Each name stands for a flat space through zero: a line, a plane or more. A row that begins with a name and a colon came from that space; any other row is followed by the name of the space it lies nearest, among the names in its block.
fhjn: [-23   1  17   7  18  12 -17   5  -7  -7  -8   4  21   7 -25  23   0   5
  -7  12   7 -14]
jjlg: [-25  -5  13 -24  -4 -14 -42  -2  14  21   3   2  28   7 -13 -12  15  -9
 -17   4 -11  -6]
dtcj: [  4 -22  20 -19   3   5 -15   9  -3   4   0 -10  15   1 -13  -5 -10   3
  -9  -6  -5 -24]
fhjn: [-30  -1 -27  31  19 -15 -21  13 -48  14   8 -29  24 -10 -19 -51  29  -8
 -10  17   7  22]
jjlg: [  7   5 -25 -25   7 -34 -31  -8  -5  32  23   7 -12 -16  20 -17  19  -2
 -11   7 -20   5]
gjcq: [ 37   5 -28 -25 -48 -32  21 -21  48  25   7   9 -49   3  36 -19 -13 -13
  10 -23  -5  30]
fhjn: [-17  -6 -16  56  34   5   0  23 -59  -2   0 -35  21  -7 -39 -23  -9  -2
  -4  23  25  17]
dtcj: [  1   1 -16   1   1 -13  -4  -3  -4   9   8  -4 -21  -5  -2  -5   1  -3
  -4   9   5  10]
jjlg: [ -6   7 -18 -35  -5 -23 -25 -10  -3  16  18  10   0 -17  40 -35  55   0
  -6  -6 -33  -3]
bmqr: [  4 -24  16  24   7  15  10  20 -21  -3  -3 -32  30   2 -28 -23 -31  -7
  -2   0  11   3]
dtcj: [-19  23 -29   7 -16  -8  12 -14   2 -11  -4   8 -34   0  19  -9  45   1
   8  -1   6  16]
bmqr: [-49  36  -5  35   9  -3  -3 -18   8  -8   8  15   2   6 -12  17  20 -23
  -2  42  11  49]
dtcj: [-59  24 -26   6 -12 -18 -34 -10   6   5 -24   9 -21  22 -30  12  50   7
 -10   8  28  -1]
tpzd: [ 26 -16  13 -10 -12 -12 -13  10  18  34   2  -5  55   5   3 -26 -37 -12
  -1 -21 -18   8]
bmqr: [-26 -16  13 -11  22  12 -19   5 -28 -16   5 -15 -17  -7 -27   4  22   8
 -17  21   8 -30]
fhjn: [ 44 -22  10  -7  19 -15 -12   8   6  34  18  -8   3  -5 -22  19 -79  -8
 -10  12   2   5]
fhjn: [-11  14  17  30  10  23  25  -6  10 -27  -8  11 -11  10 -19  49 -25  -4
   7  21  21  12]
tpzd: [-20  10  16 -25   2  -6 -28 -13  21   6  10  22  15   1   8  12  20  -7
 -10  11 -20  -2]
tpzd: [-12 -40 -24  -9 -43 -17   6   7 -12   8  -2 -61 -55   5 -28 -83  20 -14
 -12 -13  29   8]
gjcq: [  3 -15  29  -7   1  18  10   2   7 -14   5  -7   3   0  -7   4 -17  -7
  -3   5  -3  -7]
fhjn: [  3  27 -16 -17 -12 -26 -20 -17  36  25  -4  37   0   9  20  26   5   2
   2  -8 -10   8]
jjlg: [ 12  10 -26 -15   5 -19  -6  -9  -7  11  16  10 -26 -17  29  -7  22   5
   0   2 -14   3]
gjcq: [ 30 -14  10  -5   2   0   6   5   8  10   6  -5   0  -2  -5   8 -43  -3
   0  -3  -1  -1]
jjlg: [-24  30   8 -20   8 -26 -43 -25  40  28  17  41  16   5   2  38   2 -17
 -14  30 -18  22]
bmqr: [-12  31 -40  46 -20 -18  18  -6   9  11 -13   3   3  14   3 -15   4 -12
  16  -4  20  54]
dtcj: [ -6  -8  14 -17   5   4 -13   2  -6  -1   7  -1  20  -6   8 -14  17  -1
  -6  -1 -18 -13]
jjlg: [-11  -1   6 -17  13  -9 -28  -5   1  11  12   5   0  -4  -9   9   4  -3
 -14  17  -6  -6]
bmqr: [-70  20  27  23  23   7 -28 -13   8 -11   8   9  14  12 -49  36   8 -25
 -19  60  17  28]
fhjn: [-15  41  -2  28  -5   3  23 -24  38 -13  -4  34 -24  15   0  58 -15 -13
  12  24  17  40]
bmqr: [  0 -18  33   1 -22  56  74  -6   5 -77  -9 -17 -73   2   2  16   6   4
  15  -2  22 -21]
jjlg: [-12  -9  12 -13  15   8 -12   0 -11 -10   6  -3 -14  -5 -13  12  10   6
 -11  14   1 -21]
bmqr: [ 49 -22 -14 -37   7 -26 -34  17 -14  44   4  -2  30 -13  21 -25 -13  20
  -5 -36 -29 -36]
tpzd: [ 23 -24  12 -48 -25 -31 -28  -6  36  45  23  -7  15  -1  10 -38 -23 -23
 -14 -10 -27  11]
tpzd: [ -9  19  10 -24  17  -7 -27 -16  19   5  11  36  -2  -3  10  46   8   3
  -8  18 -17 -10]
gjcq: [-26  13  -5  37  -3  18  27  -4   0 -31 -22  -3 -43  17 -34  37  -5   4
   7  15  45   8]
dtcj: [-18  24   9  11  22   8  -7  -5  -4  -9   7  23  34  -6  15  17  19  -3
   3  16 -18   9]
dtcj: [ 49 -27  -4   1 -25  -7  29  10  10  18   4 -27  -5   0   5 -37 -52 -12
   8 -24   3  18]
gjcq: [-12 -27  28   3  20  24 -24  27 -22  -9 -33 -16  30  17 -56  28 -21  26
 -11 -11  25 -58]
bmqr: [ -1 -17  17   4  16  10  -5  11 -17  -2   7 -16  20  -5 -15 -10 -13  -4
  -7   9  -2  -6]
tpzd: [ -8  42   8  -3  -5 -12  -5 -29  54  10  10  49   9   8  22  47  -9 -19
   5  20 -16  38]
gjcq: [  8 -11  21 -11 -17  12  18  -5  23 -11   0  -3 -11   6  -1   4 -19  -9
   2  -3   1   1]
gjcq: [  3  11 -33 -32 -41 -31   2 -23  27  16  11   8 -44  -4  43 -39  44  -9
   3 -16 -15  20]
tpzd: [ 25  12 -24  30  -9  -6  35  -4   9   2  -5   1 -32   5   0  16 -38  -3
  15  -1  23  30]
jjlg: [  3  15  -5   8  -6  -6   4  -7  19   7  -2  14   5   7   6  13 -11  -6
   6   0   1  18]
bmqr: [-22 -18  -2  39 -21  45  69   8 -28 -68 -25 -45 -73   9 -28 -16  19   7
  14  -2  53  -6]
fhjn: [-39  34   2  32  -9  22  32 -18  15 -40 -11  18 -21  12   2  28  28  -8
  13  19  17  26]
dtcj: [ 14   8  -6  19  13   0  11  -1  -1   2   2   5 -11  -1  -7  26 -31   0
   4  12  11  13]
gjcq: [  8   9 -29 -10  -8 -23   7 -16   1   9  25   0 -44 -17  29 -24  21 -12
   0  11  -9  28]
dtcj: [  2  41 -18  51  -3   6  37  -9  15 -12 -14  26   3  11  12  35 -17  -4
  25   4  15  42]
jjlg: [-34  20  29 -22   4  13 -12 -16  12 -20  18  28  41 -10  41  -9  60 -12
  -2  11 -45   2]
tpzd: [  5 -17  11 -39 -18 -11  -4 -11  16   8  27  -9 -15 -12  21 -39  14 -20
 -10   3 -24   8]
gjcq: [ 14 -11   5 -38 -47  -9   2  -8  44  11 -12   4 -10  15  16 -17   2  -2
   3 -36  -8 -11]
tpzd: [ 16   7  -6  -9  20 -10 -18  -2   2  14  -1  19 -14  -2  -7  46 -22  16
  -4   6   4 -19]
fhjn: [ 27   3 -15 -25 -14 -20 -11  -3  16  24  -4  15  -1   0  25  -1  -1  11
   4 -27 -14 -12]
[-22  15   8  15   5   6   3  -9  11 -10   0  10  -3   7 -12  25  -1  -9
  -1  22   9  17] : fhjn
[ 15   1   9  23  -4   4  11   8  15   9 -11   1  34  13 -11  10 -46  -7
   9  -8   7  17] : dtcj
[ -4  10  23  17   5  18   4   5  11  -8 -14  15  48  12  -4  24 -18   0
   8  -5  -3   0] : dtcj
[ 14  -8   6  22   7  11  28   3  -6 -11   9 -14 -17  -4 -13   7 -37 -10
   3  16  14  19] : fhjn
[-22 -11  -2 -25   6  -4 -29   3 -23   0   5  -9   0  -9   1 -27  48   9
 -14  -1 -12 -27] : gjcq
[-16  17   1   6  21   6  -6  -6  -8 -12   2  17  -6  -4  -1  32  13   7
  -1  19   1  -5] : dtcj
[-15   7 -13 -31  -8 -25 -36 -14  19  20  -2  15 -30   7  -8  18  19   6
 -14   3   4 -13] : jjlg
[ 43   8 -17 -14 -21 -22  35 -27  39  12  32  10 -73 -12  32   8 -36 -22
   7  14  -4  45] : tpzd
[ -3   5 -28 -32 -27 -50 -47  -6  20  56   9   5  33   1  24 -56  30 -13
 -10 -21 -28  19] : jjlg
[-11  27   8  -3 -10  -6   2 -22  38   2  11  29   6   4  20  19   3 -19
   4  14 -14  32] : tpzd
[ -2  -1  43  14  -1  37  44  -8  18 -40  11   2   0   0   4  18 -22 -21
   9  20  -3  20] : bmqr
[-11  25  19  41  24  14  12  -9  22 -11  -4  23  -4  16 -39  83 -59 -10
   2  42  30  28] : fhjn
[ 30   5 -21  -8 -22 -18  19 -11  19  14  11   4 -29  -6  30 -15 -10  -9
   9 -10  -7  24] : fhjn
[ 38 -19 -10  -1  17  -5   1  19 -37  16  16 -19  30 -24  24 -44  -8   5
   2 -15 -24  -6] : bmqr
[  3   5 -12 -18  -8 -23 -19  -7  12  24   8   8   2  -2  13 -13   9  -5
  -5  -4 -13   8] : fhjn
[ 15  12 -11  11   7 -18  -4  -4  10  23  10  10   5  -1   0  13 -31 -10
   1  12   0  27] : jjlg
[ 50 -34  13 -22  10 -13  -8  10   3  31  22 -17  -1 -10 -12  -2 -69  -7
 -11   2  -7  -5] : fhjn
[  3  29   5  16  33   9  -9   0  -1  -4 -12  39  26   3   0  69 -16  19
   7   8  -2 -14] : tpzd
[ -5   0 -21 -13   9 -14 -21   2 -21   9   1  -2 -15  -8   3  -8  29  14
  -7  -2  -2 -18] : bmqr
[  0  24   9  28  -2  21  41  -9   9 -28   6  16  17  -4  32   5   3 -14
  20   6 -12  34] : tpzd
[ 21   5 -24  30 -22  -4  46  -5   9  -4  -1 -13 -40   3   4 -10 -26 -12
  16  -2  23  40] : tpzd
[ 27   5   4   4  15  -1  -3   6   4  13  -2  15  25  -1   5  27 -35   7
   5  -6  -7  -5] : tpzd
[-13  -9  24   8 -13  44  38   9 -13 -51 -19 -12  11   3  13 -18  34   9
  14 -21  -1 -24] : jjlg
[  7  -6  25  -4  15  13  -4   6  -3  -3   6   5  37  -5   4   7 -13  -1
  -1   2 -17 -10] : dtcj
[ 11 -12  27   2  24  15   7   4 -11  -9  24  -6  17 -15   1   2 -24 -12
  -4  22 -15   6] : gjcq

Rows lie near named flat spaces through zero. A row that begins with a name and a colon came from that space; any other row is followed by the name of its block's space that it lies nearest.
pz-gn: [ -2   3 -12  28 -28 -25  26   4  12 -23 -11 -14 -14 -24  -8  20 -20  27
 -19  41   4  -4]
pz-gn: [  7  -4  14  -2   6  -5  -4 -13   3   5  12   2  -1   7   5 -12  11  -8
  10  -7   1   2]
qb-tm: [-34  18 -32 -24  13  26 -22  25  -9  18  -1   6  -5  10 -27   0   2   0
  20 -18  -6 -23]
jl-zp: [  5   6   1  40 -29 -19  22 -12   3 -20  23   3  50 -17  23   8  24  12
 -37 -26  -6  28]
jl-zp: [-36  18 -20  28  -5   3   9 -12  35 -15  68  23  -9 -10 -48  -7   2  13
  28   2   7 -35]
pz-gn: [  5   5  -4  12  -5   0  -3  -9 -15   5 -22  -6  14  16   9   5  26   8
   9  -7 -10 -13]
gz-gq: [ 18 -15  23  37  -5  -9  15 -41  11 -25  -4 -23 -12   8   2   0  12   2
  11  35  -2 -24]
qp-sd: [ -5   1 -19  12   7  43   6   7 -19 -27 -41  -7  36 -16  -4  30 -11   6
 -33   3 -11  -2]
gz-gq: [-20  -1 -16 -43  13  30 -19  42 -18   9 -25 -14  -4  -2   1   7 -25 -18
 -24 -12  -4  17]
gz-gq: [ -5  21 -21  33 -23 -21  12  -6   3   4   7  21  12   3 -10   9  21  32
  20   0  -2 -22]
jl-zp: [ 39  -9  17  49 -35 -38  40 -25  -4 -38 -33 -24  41 -36  36  26  11  26
 -56  21  -6  34]
gz-gq: [-20  -8  10 -40   5 -11 -23  10  -6   1  -7 -74 -18  -4   8 -17  17 -28
 -24 -14 -15  20]
pz-gn: [  5  -4  10  -2   8   4  -6 -11  -2   2   5  -2   5   7   4  -8  12  -9
   6 -10  -2   0]
pz-gn: [ 10  -4   4  43  -7  18  15 -24  -5 -24  -6   3  31   8  10  13  13   5
  -8   2  -7 -12]
jl-zp: [-12  21 -22   5  -7   2  -3  15   1  24  34  55  18  12  -5  -3   5  12
  21 -34   6  -3]
qb-tm: [  5  -6   4  14  -1  20   9  -1  -6 -18   1   5  31  -6  16  10  -5  -7
 -30 -13  -3  18]
pz-gn: [ -5   0 -11  19   2  35  10   7  -3 -17   5  26  27  -3   0  16 -18   0
 -18  -7   2   2]
pz-gn: [-11  -8  -4  25  -3  19  23  -9  11 -56  -8 -35  10 -43 -18  23 -23   4
 -47  33  -4   2]
jl-zp: [-21  11  -9   9  -6   7  -4   4   7   6  47  22  17  11  -2 -10  13  -5
   6 -36   0   1]
gz-gq: [ 36   0  16  23   1 -10  12 -26   0   9  14  54  34   3  17  -3  15  11
  15 -16   8   9]
qb-tm: [ 11  17  -3 -17  10 -26  -8 -14  -5  18  -7   9  18 -24 -14  -7  33  18
  16 -17  -4   4]
qb-tm: [ 25 -16  32  40 -16 -17  16 -32  10  -9  27   6   9  24  34 -11  17  -8
   2  -3   3   6]
jl-zp: [  4 -16  30  19  -8  -9   5 -28   8 -23  24 -41  11   4  23 -14  25 -22
 -23 -11  -9  15]
qb-tm: [ 16  17   4 -41  25 -33 -22 -24 -13  26 -25 -15  20 -31 -18 -16  55  14
  21 -24 -12   6]
qp-sd: [-53  25 -51  -9  -5  29 -20  37 -16   9 -14 -16  -3  17 -27  13   6   8
   8 -15 -15 -34]
pz-gn: [  8  -4  15  18 -10 -35  22 -26  27 -30  19 -23  -8 -42 -14  -2   0  13
 -16  29   5   8]
qp-sd: [ -6   3  -6  11  -3   4   2  -7  -4 -14 -11 -21  10  -6  -5   7  12   5
  -9   3  -9  -8]
qb-tm: [ 33 -39  50  29  -4   9   8 -34  -7 -24 -15 -42   1  36  54  -6  10 -35
 -21  12  -8  10]
gz-gq: [ 26 -26  35 -13  10   2  -7 -13 -15  -5 -29 -40   3  10  37  -7   8 -28
 -23  -1  -8  25]
gz-gq: [ 14 -15  15   7  12  18   4 -15  -1 -14 -14  -6  -4   5   3   3 -10  -9
   0  19   1  -8]
gz-gq: [ -5  -5 -10 -15  22  46  -7  17 -11  -6 -25  10  -1   1 -11  14 -31  -9
  -5  10   2  -8]
qp-sd: [ 41 -17  33  -2   2 -23  11 -17   2   2  -7  10   1  -8  26  -6  -6  -4
  -8  10   9  28]
jl-zp: [-21  10 -22 -10  12  15  -4  11  11   2   5  16 -30  -6 -42   3 -24  10
  28  24   8 -32]
qb-tm: [  3  -7  16   9  -3  -8  -2 -15   7   3  20  -7  -9  20  10 -14  14 -11
  13  -4   0  -5]
pz-gn: [ 19   2  10  31 -20 -38  22 -19  19  -1  28  28   0  -7   5  -4   5  20
  11  10  11   3]
qp-sd: [ 29  -4  17 -13   2 -28   7  -3   6  15   2  28  -2 -15  10  -6 -10   7
   3   4  13  25]
qp-sd: [-30   9 -20   6  -9   8 -11   5  -9  -4 -12 -41  -5  17  -9   4  23   0
   3  -4 -17 -27]
jl-zp: [ -8   2 -12  49 -28   3  29   3  16 -26  25  21  10  -5   2  18 -22  16
 -18  15   7  -3]
qp-sd: [-14  -2 -20  36   2  55  17  -4 -12 -55 -33 -22  43 -25 -12  38 -13   6
 -48  14 -15 -11]
qb-tm: [ 31 -21  33   3   6  -1   9 -24  -9 -24 -22 -30  30 -21  30   2   9 -15
 -43  -2  -7  36]
qp-sd: [-24   5 -10 -16  -5  -1 -15  24   6  27  28  10 -34  33  -3 -15  -8 -11
  27 -10   6 -13]
qp-sd: [  9   5   6  20 -17 -44  20 -24  18 -18   8 -17   3 -38 -11   1  16  24
  -9  20   0   5]
jl-zp: [  6  27 -10 -12   9 -29 -12 -13   3  40  23  50   9  -1 -22 -18  36  24
  55 -27   5 -15]
qb-tm: [-17  12 -30  12  -8  21  -1  22  -6  12  -8  28 -13  29 -11  14 -16  13
  26   9   3 -34]
gz-gq: [-22  19 -14  19  14   5  -3 -35  19 -12  32   4   3 -14 -53  -8  32  16
  40   3  -5 -48]
[ 23 -27  39  -5  15   2   2 -22   9 -13   7 -15 -12   0  16 -13 -10 -26
  -9  13   5  16] : gz-gq
[  8  20 -13  -2   6   5 -14  -2 -21  35   2  50  44  20   9  -4  38  10
  27 -51  -5  -2] : pz-gn
[-40  12 -27   6   7  40 -12   8  -2  -8  13  -7   6  13 -26   4   7  -6
   8 -15 -10 -31] : qp-sd
[ -2   3 -15  -7  -2   0   4  18  -2   1 -27   2 -20  -8 -12  14 -26  14
   1  28   5  -9] : qb-tm
[  5  24 -13  -1 -10 -40  11   1  14  15  29  46  20 -39 -17  -2   8  32
   6 -16  11  18] : pz-gn
[ -5 -48  37  14   8  42  10  -8  18 -52   3 -61 -52  19  13   0 -53 -49
 -31  56   4  -7] : pz-gn
[  1   1   4   4   1 -18  10 -24   4 -35 -20 -55  16 -53 -17   8  20  12
 -34  16 -13   9] : jl-zp
[-32 -11  -4 -30  16  40 -17  24  -3 -15   2 -40 -12  -2  -6  -2 -23 -34
 -30  -7  -7  10] : qb-tm
[-17 -10   3  23 -11  18  10   1  12 -26  26 -16  -3   7   5   2 -14 -15
 -21   5   0   0] : jl-zp
[ -4   2 -16   5 -10   9  14  25   1 -10 -10  16   0 -15  -2  20 -36  11
 -22  16   8   9] : qp-sd
[  7  -1   2  19 -26 -37  21  -2  10 -17  -8 -23 -10 -22   4  10  -6  19
 -21  29   2   9] : qp-sd
[-19  -2   1  17  30  62  -9 -29   2 -27  28   3  32   7 -22  -3  17 -22
   6 -23 -10 -26] : qp-sd
[-19  12 -29 -17  12  40  -8  32 -14   5  -6  30  26  -8 -11  14 -20   0
 -14 -25   0   8] : pz-gn
[ -5  -6  18  -1 -17 -42   6  -6  25  -2  40 -24 -30  -8   4 -20   2  -7
  -4   7   6  15] : gz-gq
[ -3   0   3  22  11  20  12 -25  14 -30  24   9  24 -24 -20   4   1   2
  -8   1   0  -6] : qp-sd
[  1 -13  21  12 -14 -23   5 -12  18  -3  30 -18 -31  18  12 -17   1 -12
   8  13   5  -2] : qp-sd
[ -1 -18  21  -4  -8 -17   4  -1  13 -12   7 -42 -34   0  10  -9 -13 -17
 -15  23   2  10] : gz-gq
[-11   2   0 -29  10  -8  -5   9   8  -4  10 -18  -5 -35 -16  -7  -8  -5
 -19  -4   1  21] : qb-tm
[ 11  17 -10  12 -12 -21   0  -4 -10  24  -4  30  20  13   8   1  28  22
  23 -19  -2  -6] : pz-gn
[  7 -10  10   5  -1   6   7  -2   0 -15  -5 -10   8  -8  12   5 -10  -7
 -24   4   0  16] : qb-tm
[-22  -9  15   2  10  20 -19 -14  13   8  52  -7 -25  48  -1 -30  15 -35
  34 -18  -1 -25] : qp-sd
[ -8  -9   5   0   3   6  12   2  18 -27  16 -10 -11 -29 -13   4 -31  -6
 -25  21   7  12] : pz-gn

Rows lie near named flat spaces through zero. A row that begins with a name and a colon came from that space; any other row is followed by the name of its block's space that it lies nearest.
thbq: [-10  -6   8  -8  21 -28 -17   3  24   0  -1  15   2 -21  -7  10  -2 -47
 -22  12  24  -7]
thbq: [  7  18  -6  -1  -6  -9 -11   5  16   8  -1   5 -10 -11 -11  -1  22 -11
   6  -1   2  -8]
thbq: [-43 -19  -4   1  -2 -24  27   8  33  18  -8  -8  19  33  30  -6 -15   4
 -30  20  -4   9]
zjqf: [ 10  11   3  -1 -16 -12 -35 -35  15  18  -7 -15 -11  -5 -17  -1 -10  -4
 -13   7  19  -3]
zjqf: [-32   1 -15 -14  25  48 -16 -46  22  19  32  11  -4 -19  39  15  -5  22
   8  14   5  -1]
lqrd: [  9 -10 -13 -22  -7  41  17   1   0 -13   4 -22  -4  -4   6  22   0   5
  20 -36   4   4]
thbq: [ 22   5 -31   8 -23  22  22  25 -15  26  -3  -8 -39  19   1 -34  51  65
  50 -35 -36  -2]
lqrd: [-10 -57   0   6 -17 -11  22 -14   4 -25   2   1  -1  11 -17   7 -33 -26
 -20   9  -3  -5]
thbq: [  3  -1   2  -1  16 -24 -21   2  17  13   1  28 -21 -21 -10  -4  25 -21
  -3   7   1 -11]
thbq: [ 13 -15   0 -15  23  29   4  -1  -1  -9  -3   7   5   2  35  11  12  27
  -9 -46  10  -9]
mzpp: [ -7   9   3 -17  15 -22 -14  16  12  13 -16 -26   8  -7   2   3 -13 -27
 -15  -6  41  12]
zjqf: [-11  12  -1   4 -16 -14  25  29   8 -16 -11 -13  28  15   6   1  -4 -12
 -12   2   4   2]
zjqf: [-18 -31 -20   0   9  23  16   4 -37 -20  16  24 -36 -46  31  -9  18  21
  29  20 -14  10]
mzpp: [ -2   9   0   3 -12 -26  -3  13  -5   7 -15 -18  -2   0  -7 -13  -4  -6
  -4  11  11  10]
thbq: [  0  34 -17 -10  -7  -7 -18  -2  47  38 -16   0 -10   1  39 -10  51  37
 -13 -22  11 -11]
zjqf: [-18  28  17 -12 -25 -41  18  27  33   4 -15  -5  14   3 -11  24  12 -51
  -8  35 -26  23]
lqrd: [-12  -3   3 -10   7   4   9   3  11   0   8   7   1  -4   2  16   2 -17
   5   9 -13   7]
thbq: [ 28  38  23   2  -2  10 -33 -22 -19 -28   1  -2  24 -19 -19  20 -17 -19
  -9   2  20  -6]
zjqf: [ 16   7  17  -6   0   3 -17 -18 -13  13   0  -7 -12  -1 -23   9  -9  -5
  12   7 -13  15]
lqrd: [ -6 -18   5 -30 -48 -21  25   6  -7 -20 -43 -31 -21 -23  49  21  14   9
 -22   7  -5  44]
lqrd: [ -1 -17 -17  -1  -5   4  18  22  -8 -18  -7  -8  -5  -7  14  -8   7   7
   2 -20  16  -4]
lqrd: [-21 -20 -25   8  -1 -48  29  64   6  16 -16  -2 -23   2   2 -38  28  -9
   9   5   2   4]
thbq: [-21 -17 -17  -8 -16  15  52  30  24 -19   4 -20  25  28   3  16 -12 -19
   2 -17  -6  -2]
zjqf: [ 13  18  21 -14  26  14 -33 -32   8  18   5  24  -4 -11  14  19  16  12
  -5  -4 -11   1]
thbq: [ 14  34   2   4  -9 -16  -9  18  16  -2  -8  -1  13   1 -18   0  16 -19
  -4  -8  10 -13]
mzpp: [ -7   2  -7  -7 -24   4  28  13  20  -6 -12 -29  22  28  11   9  -8   3
 -12 -18   3   3]
lqrd: [ -9 -46   2 -11 -15   0  37   4  -5   0  -1  -4 -22  14  -6  11  -4  -4
  13   6 -42  23]
mzpp: [-25  -3  -2   0  19  30  29   9  -4 -23   5  -6  49  22  52   7 -23  25
 -21 -14  15  -1]
mzpp: [  4  35 -12 -11 -31 -12  14  40  18 -15 -14 -26   9 -13 -13  12  19 -35
  10  -9  15   2]
lqrd: [ -8  15   6  11   6 -21 -15  -2   6   3   0  11  11  -5  -1  -8  -3 -11
 -15  22  10  -5]
mzpp: [-19  -5  -7  30  -3  16  15 -13 -21 -22  18  30  15   4  26 -18  -4  37
  -5  27 -18 -14]
mzpp: [  1  33  16  -8  13  15 -17 -22  14  29   0 -10  23  27  13  10  -8  23
  -8  -6  -5   8]
zjqf: [  4 -30  -7   5 -34   8   3 -19 -62 -32  -7 -23 -33 -37   2 -10 -23  18
  14  25   6  26]
zjqf: [  9 -26   7 -10  33   4 -10 -11  24  33  15  22 -21  15 -28   7   7 -15
  12 -18 -22  -9]
mzpp: [ 12  27  18   7   1  -7  -5  11 -36  -2 -11  -6  10   3   1  -8  -3  16
   5  10  -8  17]
mzpp: [ 11  -9  10  -2  15   8 -24 -30   3   3  13  27 -16 -17 -12  11   5  -8
   1   3  -8 -10]
mzpp: [-11  22 -14   8 -23   9  13   2  20 -13   7   3  16   1   8   4  11   2
   0   8  -5 -13]
thbq: [ -5  26 -16  -6 -33  24  33  14  27  -9  -6 -32  33  31  17  13   3  15
  -1 -27   0  -4]
lqrd: [  7 -11   3 -11   9   8   5   1   4 -10  -5  20  -6 -10  28  11  24  12
  -9 -20  -6  -4]
zjqf: [-33  10 -11  -2  -8  26  36  19 -16 -13  15 -23  21   4  11   7 -23  -2
  25  24 -10  23]
zjqf: [-12 -27 -21   9  -7 -18  29  43 -17   1   9   7 -38 -16 -32 -21  16 -25
  43  21 -24   9]
lqrd: [ 17 -33 -12 -14   6  -6  22  31   7  21 -17  12 -40  11  19 -13  54  32
  13 -46 -27   0]
mzpp: [  6  23  -2   1 -19   2 -17 -25  31  11   8  10  -6  -4 -16  11  16  -8
   3   9 -12 -13]
lqrd: [ 34 -14  -6 -29  -2  41   4  -8   3 -12 -13  -4 -17  -8  36  22  35  38
   1 -69   2  -6]
[ 28 -14  -7  16   0  19 -17 -16 -55 -25  -6  -1 -14 -18  15 -26  -5  49
  -1 -22  27 -11] : zjqf
[ 16  26  23   2  17  -7  30  60 -18  -5  -4   6  29  32 -23   5  13 -17
  21 -15 -37  10] : zjqf
[  4  29   2   3  30  51  -8 -11 -18  -2  16  -2  34  14  28   1 -12  43
   6 -24  13  -8] : zjqf
[ 17  34  12 -16  27   4 -31   5  -2  20   3   3  -9 -22 -15  10  16 -17
  20  -6   5   7] : mzpp
[ 20  12   7 -19  -3  65  17 -20  16 -47   9   6  44   8  34  51   3  13
 -15 -54   0 -21] : thbq
[ 16  28   4   4  -6  10 -29 -22 -10 -28 -10  -5  22 -22  26   4  -5  16
 -29 -11  44 -14] : lqrd
[-32   9   2  -7  -1  22  54  34   2 -16  10 -25  49  36   9  21 -30 -15
  10   6 -18  20] : zjqf
[  4 -29  -7 -15  12   1  12  20   0  10  -5 -13 -18   5  -8   0   1  -9
  13 -27   4   7] : mzpp
[ -1  10  11  -1 -13  14   6  -9  -9 -32   6 -17  31  -1 -16  24 -37 -29
  -5  10  11   4] : thbq
[-18   2  19 -14 -10  13  29  -8  14 -41 -17  -9  60  19  65  36 -22  11
 -56  -9  10   8] : zjqf
[  6 -30  23   3  10  27  -7 -38 -49 -40  26  15  -2 -27 -28  25 -46 -28
  12  30 -13  11] : thbq
[  4  30   5   6 -16 -22 -24  -8   7   5  -5   1  -3 -16 -15  -3   7 -15
  -5  24   6  -1] : mzpp
[ -7 -26  14   2  17  10  -1 -23 -29  -6   3   2   4   3  18   0 -30  19
 -11  11  -2  14] : thbq
[ -2 -14  -4   9  -5 -10  19  16  11  -2  10  25 -10   6 -22  -2  18 -18
  13   7 -32 -10] : thbq
[  6 -17  22 -21  29  26 -19 -20 -34 -52   9 -19  26 -38 -11  41 -64 -55
 -14  -5  54  10] : thbq
[  7  36  21 -13  16  -5 -28  -7   5  15  -9 -13  18  -2   3  13  -8  -9
 -12  -1  18  12] : mzpp
[ -3  14   8   0  -8  10  13   4 -15 -32 -11  -6  32   0  40  10  -7  19
 -23  -3  10   6] : zjqf
[ -6 -17   5   6  -4   9   8 -21   6  -6  18  33  -9  -1  -5  11   7  -2
   5  21 -39  -5] : thbq
[ 26 -25  16   4  50 -10 -55 -20 -79  23  -9   4 -50 -37   2 -38 -12  39
  12   3  27  22] : thbq
[ 17 -36  10   8 -32  20  36 -19 -15 -17  -4  -1   3  45   1   7 -11  39
  -5 -18 -49   2] : mzpp
